Below is a small trained network, with its code and all its weights. Each question gives an input and a class and asks what happens when units are switched off, that is, made to give their printed mean instead of their output.

import numpy as np


def w(rows, s, z=0):
    codes = np.array(rows[::2]) - 128.0
    scale = np.full(codes.shape[1], s)
    scale[-1] = z or s
    return codes * scale


def f(y):
    return y / 2 * (1 + np.tanh(0.7978845608 * (y + 0.044715 * y**3)))


def log_softmax(a):
    a = a - a.max(-1, keepdims=True)
    return a - np.log(np.exp(a).sum(-1, keepdims=True))


def net(x, mask):
    res = np.array(x, float).reshape(1, 6) / 4 @ E
    y = f(res @ A[0][:, :-1].T + A[0][:, -1])
    res = res + np.where(mask, y, B[0][:, -1]) @ B[0][:, :-1]
    return log_softmax(res[-1] @ U[:, :-1].T + U[:, -1])


A, B = {}, {}
E = w([
[159,3,75,81],'x0',
[143,130,10,134],'x1',
[97,150,87,67],'x2',
[23,102,117,26],'x3',
[181,157,129,131],'x4',
[152,61,63,17],'x5',
],0.0069)
A[0] = w([
[167,178,174,199,186],'N1',
[161,212,146,222,234],'N2',
[182,50,190,37,188],'N3',
[106,96,132,2,213],'N4',
[162,80,92,140,2],'N5',
[152,255,33,78,220],'N6',
[87,113,137,51,201],'N7',
[215,116,186,121,221],'N8',
],0.0096,0.0044)
B[0] = w([
[119,222,198,154,223],'N1',
[164,178,224,126,255],'N2',
[176,163,122,142,200],'N3',
[170,173,131,106,222],'N4',
[160,54,126,177,132],'N5',
[175,199,101,97,201],'N6',
[128,168,161,103,188],'N7',
[132,164,146,255,188],'N8',
],0.0091,0.0094)
U = w([
[41,87,144,162,3],'0',
[190,238,254,142,242],'1',
[143,82,214,64,3],'2',
[185,84,17,205,146],'3',
[84,184,67,92,109],'4',
[45,128,86,186,3],'5',
[125,181,199,68,253],'6',
],0.0084,0.0047)

Each question gives the input, the list of numbers given to net, and the class t.
The units are the neurons (one row each of A and B). Each row of codes is followed by its name. A weight is (code - 128) times the scale printed after its matrix; where a second scale follows, it is the last column's (A, B and U).
mask holds one flag per neuron, in row order. A switched-off neuron (its flag False) gives its mean, the last column of its row in B, instead of its output. The means were averaged over made-up inputs and are rounded, as every weight is.
A unit's drop is (log p(t) with every unit on - log p(t) with that unit switched off) / (log p(t) with every unit on - log p(t) with every unit switched off).
The circuit of an input: a set's keep is (log p(t) with only the set's units on - log p(t) with every unit switched off) / (log p(t) with every unit on - log p(t) with every unit switched off). Starting from all 8 units, units are removed one at a time, each time the one whose removal leaves the highest keep (on an exact tie, the one counted first), for as long as the keep stays at least 0.8.
circuit, biggest first: the units of the circuit, biggest drop first
top k neurons: the k neurons with the biggest drops, biggest first
drop of u: that unit's drop, to one decimal
input [4,4,7,-1,3,7], class 3: circuit, biggest first	[N2]
input [7,-4,7,7,6,-8], class 6: circuit, biggest first	[N2, N8]
input [-7,-6,1,7,-8,-6], class 6: circuit, biggest first	[N8, N3]
input [-3,3,-5,5,5,3], class 4: circuit, biggest first	[N2, N1]
input [6,-5,-4,-2,-1,3], class 3: circuit, biggest first	[N2, N1]
input [3,4,-3,5,6,1], class 4: top 3 neurons	[N2, N1, N8]
input [3,2,5,-1,1,5], class 3: top 3 neurons	[N2, N1, N5]
input [-7,5,5,7,2,2], class 4: top 2 neurons	[N2, N1]
input [7,0,-7,0,3,5], class 3: top 2 neurons	[N2, N1]
input [-2,-1,8,2,0,1], class 6: drop of N2	0.3
input [-6,6,7,-2,2,7], class 4: drop of N1	0.2
input [0,6,1,8,-1,-6], class 4: drop of N2	0.4
input [4,7,-8,8,-4,-7], class 4: drop of N8	0.2
input [4,-7,-7,7,0,-7], class 6: top neuron	[N2]
